Below are the code and all the weights of a small trained network. Each question names an input and a class and asks about switching units off, where a switched-off unit gives its printed mean instead of its output.

import numpy as np


def w(rows, s, z=0):
    codes = np.array(rows[::2]) - 128.0
    scale = np.full(codes.shape[1], s)
    scale[-1] = z or s
    return codes * scale


def f(y):
    return y / 2 * (1 + np.tanh(0.7978845608 * (y + 0.044715 * y**3)))


def log_softmax(a):
    a = a - a.max(-1, keepdims=True)
    return a - np.log(np.exp(a).sum(-1, keepdims=True))


def net(x, mask):
    res = np.array(x, float).reshape(1, 7) / 4 @ E
    y = f(res @ A[0][:, :-1].T + A[0][:, -1])
    res = res + np.where(mask, y, B[0][:, -1]) @ B[0][:, :-1]
    return log_softmax(res[-1] @ U[:, :-1].T + U[:, -1])


A, B = {}, {}
E = w([
[73,245,2,78,191,138,101,126,88,84,62],'x0',
[196,86,16,129,213,179,122,42,236,88,145],'x1',
[111,127,172,170,252,155,179,21,111,131,137],'x2',
[160,159,102,152,151,88,165,205,210,25,220],'x3',
[68,85,241,172,174,133,156,224,88,162,141],'x4',
[12,15,118,101,192,46,62,189,117,132,140],'x5',
[132,79,37,244,178,196,128,190,53,69,214],'x6',
],0.0091)
A[0] = w([
[116,90,138,145,97,106,139,176,110,145,142,153],'neuron 1',
[186,147,107,147,121,222,142,90,114,151,160,172],'neuron 2',
[163,115,92,116,96,134,194,13,180,95,100,231],'neuron 3',
[144,149,184,131,95,118,147,155,94,166,137,210],'neuron 4',
[181,125,146,96,183,195,108,72,129,139,154,135],'neuron 5',
[132,146,161,49,96,73,154,86,165,184,93,152],'neuron 6',
[146,173,130,118,109,112,149,49,132,140,88,206],'neuron 7',
[103,153,175,186,78,133,167,223,136,168,125,155],'neuron 8',
[120,92,90,197,181,146,110,165,135,108,152,240],'neuron 9',
[106,80,92,147,181,114,124,117,152,133,138,145],'neuron 10',
[130,120,148,183,121,81,180,198,84,147,145,142],'neuron 11',
[147,145,111,200,102,160,121,84,146,154,127,135],'neuron 12',
[119,157,88,127,121,98,118,124,133,81,121,119],'neuron 13',
[112,100,164,191,169,120,95,149,108,127,168,242],'neuron 14',
[157,162,122,99,122,103,132,84,189,115,139,124],'neuron 15',
[116,140,165,141,112,117,109,107,97,208,48,123],'neuron 16',
[124,29,109,125,198,129,150,128,121,116,137,139],'neuron 17',
[147,141,85,157,157,117,108,139,96,88,177,253],'neuron 18',
[115,136,147,113,101,96,100,47,125,136,58,137],'neuron 19',
[114,136,96,107,135,127,103,124,175,94,147,195],'neuron 20',
[122,173,8,113,99,144,69,200,85,75,91,170],'neuron 21',
],0.012,0.0045)
B[0] = w([
[90,159,134,103,130,189,148,126,130,91,122,192],'neuron 1',
[201,112,94,154,104,219,184,214,60,174,169,213],'neuron 2',
[194,98,61,200,143,154,120,148,156,212,110,248],'neuron 3',
[142,157,144,112,103,240,96,79,116,62,164,217],'neuron 4',
[152,119,113,140,129,178,157,117,137,190,107,193],'neuron 5',
[184,111,184,83,94,98,44,103,159,142,74,240],'neuron 6',
[179,129,106,119,114,146,86,96,127,138,139,214],'neuron 7',
[94,217,177,119,132,200,98,107,115,120,163,234],'neuron 8',
[76,112,144,144,203,78,181,156,132,136,176,229],'neuron 9',
[78,82,131,124,162,54,135,134,156,137,115,185],'neuron 10',
[86,187,254,176,146,220,114,127,135,113,192,212],'neuron 11',
[164,106,119,199,174,201,209,115,89,205,128,178],'neuron 12',
[105,132,78,144,73,77,139,113,131,166,100,169],'neuron 13',
[90,121,208,50,164,137,173,114,133,77,157,213],'neuron 14',
[137,174,92,182,110,127,94,91,195,173,111,189],'neuron 15',
[101,63,163,6,79,133,114,44,28,114,110,228],'neuron 16',
[115,97,162,89,186,90,209,113,162,160,118,203],'neuron 17',
[98,166,114,157,169,89,166,201,100,138,119,210],'neuron 18',
[145,80,88,66,73,123,124,106,116,188,72,212],'neuron 19',
[75,165,105,207,142,88,103,144,180,151,77,183],'neuron 20',
[48,129,50,153,44,63,119,205,78,132,150,252],'neuron 21',
],0.0086,0.017)
U = w([
[186,139,109,155,110,93,49,51,254,167,62,6],'0',
[66,163,90,163,91,53,134,188,84,114,125,77],'1',
[95,206,203,121,122,200,111,102,119,69,176,242],'2',
[92,84,176,116,228,60,231,122,154,114,130,174],'3',
[171,75,131,5,68,117,76,2,61,143,51,160],'4',
[250,107,76,179,135,175,196,121,107,172,110,1],'5',
],0.0086,0.00052)

Each question gives the input, the list of numbers given to net, and the class t.
The units are the neurons (one row each of A and B). Each row of codes is followed by its name. A weight is (code - 128) times the scale printed after its matrix; where a second scale follows, it is the last column's (A, B and U).
mask holds one flag per neuron, in row order. A switched-off neuron (its flag False) gives its mean, the last column of its row in B, instead of its output. The means were averaged over made-up inputs and are rounded, as every weight is.
A unit's drop is (log p(t) with every unit on - log p(t) with that unit switched off) / (log p(t) with every unit on - log p(t) with every unit switched off).
The circuit of an input: a set's keep is (log p(t) with only the set's units on - log p(t) with every unit switched off) / (log p(t) with every unit on - log p(t) with every unit switched off). Starting from the 12 units with the biggest drops (on a tie, the unit counted first), units are removed one at a time, each time the one whose removal leaves the highest keep (on an exact tie, the one counted first), for as long as the keep stays at least 0.8.
circuit, biggest first: the units of the circuit, biggest drop first
most important unit: the unit with the biggest drop
k most important neurons: the k neurons with the biggest drops, biggest first
drop when u is switched off: that unit's drop, to one decimal
input [3,8,7,1,-5,-1,-3], class 5: most important unit : neuron 2
input [-2,2,-6,8,8,-3,8], class 2: 2 most important neurons : (neuron 11; neuron 8)
input [-3,-1,0,8,2,0,5], class 3: 3 most important neurons : (neuron 9; neuron 4; neuron 18)
input [6,7,-3,-2,5,5,0], class 3: 4 most important neurons : (neuron 17; neuron 9; neuron 10; neuron 2)
input [-8,-5,-8,-4,5,3,-6], class 2: 4 most important neurons : (neuron 8; neuron 11; neuron 4; neuron 1)
input [-8,-6,5,7,-2,7,3], class 2: 2 most important neurons : (neuron 11; neuron 8)
input [7,-2,6,-2,-2,-7,-3], class 5: 3 most important neurons : (neuron 3; neuron 2; neuron 12)
input [-1,-7,2,6,-6,8,-1], class 2: 2 most important neurons : (neuron 21; neuron 11)
input [-8,1,5,6,4,-1,4], class 3: 2 most important neurons : (neuron 17; neuron 9)
input [3,7,-7,5,3,2,4], class 1: drop when neuron 21 is switched off : 2.0
input [-5,2,-5,-7,4,-1,4], class 2: drop when neuron 8 is switched off : 0.0
input [3,-1,-2,0,-7,6,-5], class 0: drop when neuron 4 is switched off : 0.1
input [-4,-3,-1,7,3,8,5], class 3: 3 most important neurons : (neuron 9; neuron 17; neuron 10)
input [8,5,4,2,-8,-7,-3], class 5: circuit, biggest first : (neuron 2)
